Below is a small trained network, with its code and all its weights. Each question gives an input and a class and asks what happens when units are switched off, that is, made to give their printed mean instead of their output.

import numpy as np


def w(rows, s, z=0):
    codes = np.array(rows[::2]) - 128.0
    scale = np.full(codes.shape[1], s)
    scale[-1] = z or s
    return codes * scale


def f(y):
    return np.maximum(y, 0)


def log_softmax(a):
    a = a - a.max(-1, keepdims=True)
    return a - np.log(np.exp(a).sum(-1, keepdims=True))


def net(x, mask):
    res = np.array(x, float).reshape(1, 4) / 4 @ E
    y = f(res @ A[0][:, :-1].T + A[0][:, -1])
    res = res + np.where(mask, y, B[0][:, -1]) @ B[0][:, :-1]
    return log_softmax(res[-1] @ U[:, :-1].T + U[:, -1])


A, B = {}, {}
E = w([
[173,141,2],'x0',
[178,20,128],'x1',
[127,128,127],'x2',
[231,160,201],'x3',
],0.0049)
A[0] = w([
[75,254,120,4],'n0',
[121,201,131,67],'n1',
[136,28,137,51],'n2',
[117,54,145,123],'n3',
[111,182,123,68],'n4',
[71,101,211,11],'n5',
[170,51,99,70],'n6',
[84,108,196,31],'n7',
[110,122,9,128],'n8',
[60,105,77,69],'n9',
[151,40,133,59],'n10',
[48,86,88,37],'n11',
[35,88,176,114],'n12',
[119,155,116,139],'n13',
[210,163,172,30],'n14',
[98,167,130,73],'n15',
[73,90,71,83],'n16',
[185,161,51,7],'n17',
[122,124,122,253],'n18',
[180,109,138,18],'n19',
[113,156,127,82],'n20',
[131,126,129,108],'n21',
[85,105,106,73],'n22',
[215,177,160,38],'n23',
[180,141,94,160],'n24',
[97,116,176,61],'n25',
[112,74,174,118],'n26',
[142,121,113,119],'n27',
[148,47,130,59],'n28',
[177,148,49,15],'n29',
[147,75,124,74],'n30',
[126,136,101,70],'n31',
[173,104,83,110],'n32',
[98,94,180,67],'n33',
[153,95,114,101],'n34',
[126,68,139,91],'n35',
[169,143,54,23],'n36',
[103,173,135,81],'n37',
[165,140,69,41],'n38',
[13,87,131,83],'n39',
],0.011,0.0045)
B[0] = w([
[50,247,32,185],'n0',
[98,187,74,157],'n1',
[97,216,67,161],'n2',
[83,134,80,174],'n3',
[93,157,96,148],'n4',
[177,238,192,163],'n5',
[75,183,66,166],'n6',
[171,222,177,155],'n7',
[103,125,241,246],'n8',
[212,148,67,184],'n9',
[96,215,69,160],'n10',
[237,159,73,175],'n11',
[109,121,231,201],'n12',
[106,120,114,160],'n13',
[252,140,73,167],'n14',
[114,173,105,145],'n15',
[208,147,63,188],'n16',
[168,201,162,162],'n17',
[74,1,184,254],'n18',
[145,149,82,134],'n19',
[111,142,114,136],'n20',
[123,124,124,128],'n21',
[185,151,101,151],'n22',
[248,154,58,171],'n23',
[120,110,184,189],'n24',
[156,194,155,148],'n25',
[138,124,203,174],'n26',
[130,137,139,140],'n27',
[98,206,80,155],'n28',
[169,213,178,163],'n29',
[107,179,93,144],'n30',
[139,146,135,134],'n31',
[132,143,179,170],'n32',
[146,181,163,156],'n33',
[100,139,112,146],'n34',
[109,159,98,151],'n35',
[157,203,179,160],'n36',
[110,180,113,149],'n37',
[144,171,165,153],'n38',
[232,124,79,201],'n39',
],0.027,0.0045)
U = w([
[164,206,242,45],'0',
[255,131,78,114],'1',
[76,208,100,92],'2',
[150,163,168,252],'3',
[102,42,142,83],'4',
],0.0087,0.013)

Each question gives the input, the list of numbers given to net, and the class t.
The units are the neurons (one row each of A and B). Each row of codes is followed by its name. A weight is (code - 128) times the scale printed after its matrix; where a second scale follows, it is the last column's (A, B and U).
mask holds one flag per neuron, in row order. A switched-off neuron (its flag False) gives its mean, the last column of its row in B, instead of its output. The means were averaged over made-up inputs and are rounded, as every weight is.
A unit's drop is (log p(t) with every unit on - log p(t) with that unit switched off) / (log p(t) with every unit on - log p(t) with every unit switched off).
The circuit of an input: a set's keep is (log p(t) with only the set's units on - log p(t) with every unit switched off) / (log p(t) with every unit on - log p(t) with every unit switched off). Starting from the 12 units with the biggest drops (on a tie, the unit counted first), units are removed one at a time, each time the one whose removal leaves the highest keep (on an exact tie, the one counted first), for as long as the keep stays at least 0.8.
circuit, biggest first: the units of the circuit, biggest drop first
top k neurons: the k neurons with the biggest drops, biggest first
drop when u is switched off: that unit's drop, to one decimal
input [7,2,-4,-5], class 0: circuit, biggest first => [n8]
input [5,2,5,7], class 1: top 3 neurons => [n23; n14; n8]
input [-2,-5,0,1], class 2: top 2 neurons => [n0; n8]
input [-5,6,2,7], class 1: top 4 neurons => [n14; n23; n8; n12]
input [5,-1,-2,-7], class 1: top 3 neurons => [n16; n9; n11]
input [0,-4,-4,-6], class 1: circuit, biggest first => [n39; n9]
input [-5,5,2,7], class 1: top 2 neurons => [n14; n23]
input [-5,-6,-2,0], class 2: top 2 neurons => [n0; n8]
input [6,-6,-3,8], class 1: top 2 neurons => [n23; n14]
input [6,1,-6,-2], class 0: circuit, biggest first => [n8; n29]
input [6,-6,6,-4], class 0: top 4 neurons => [n8; n29; n36; n17]
input [1,7,4,7], class 1: top 2 neurons => [n14; n23]
input [-1,-8,-7,5], class 2: drop when n0 is switched off => 0.2
input [-4,-1,-6,-8], class 1: drop when n39 is switched off => 0.2
input [-2,4,-1,3], class 2: drop when n1 is switched off => -0.1
input [2,-5,0,-4], class 2: top neuron => [n0]
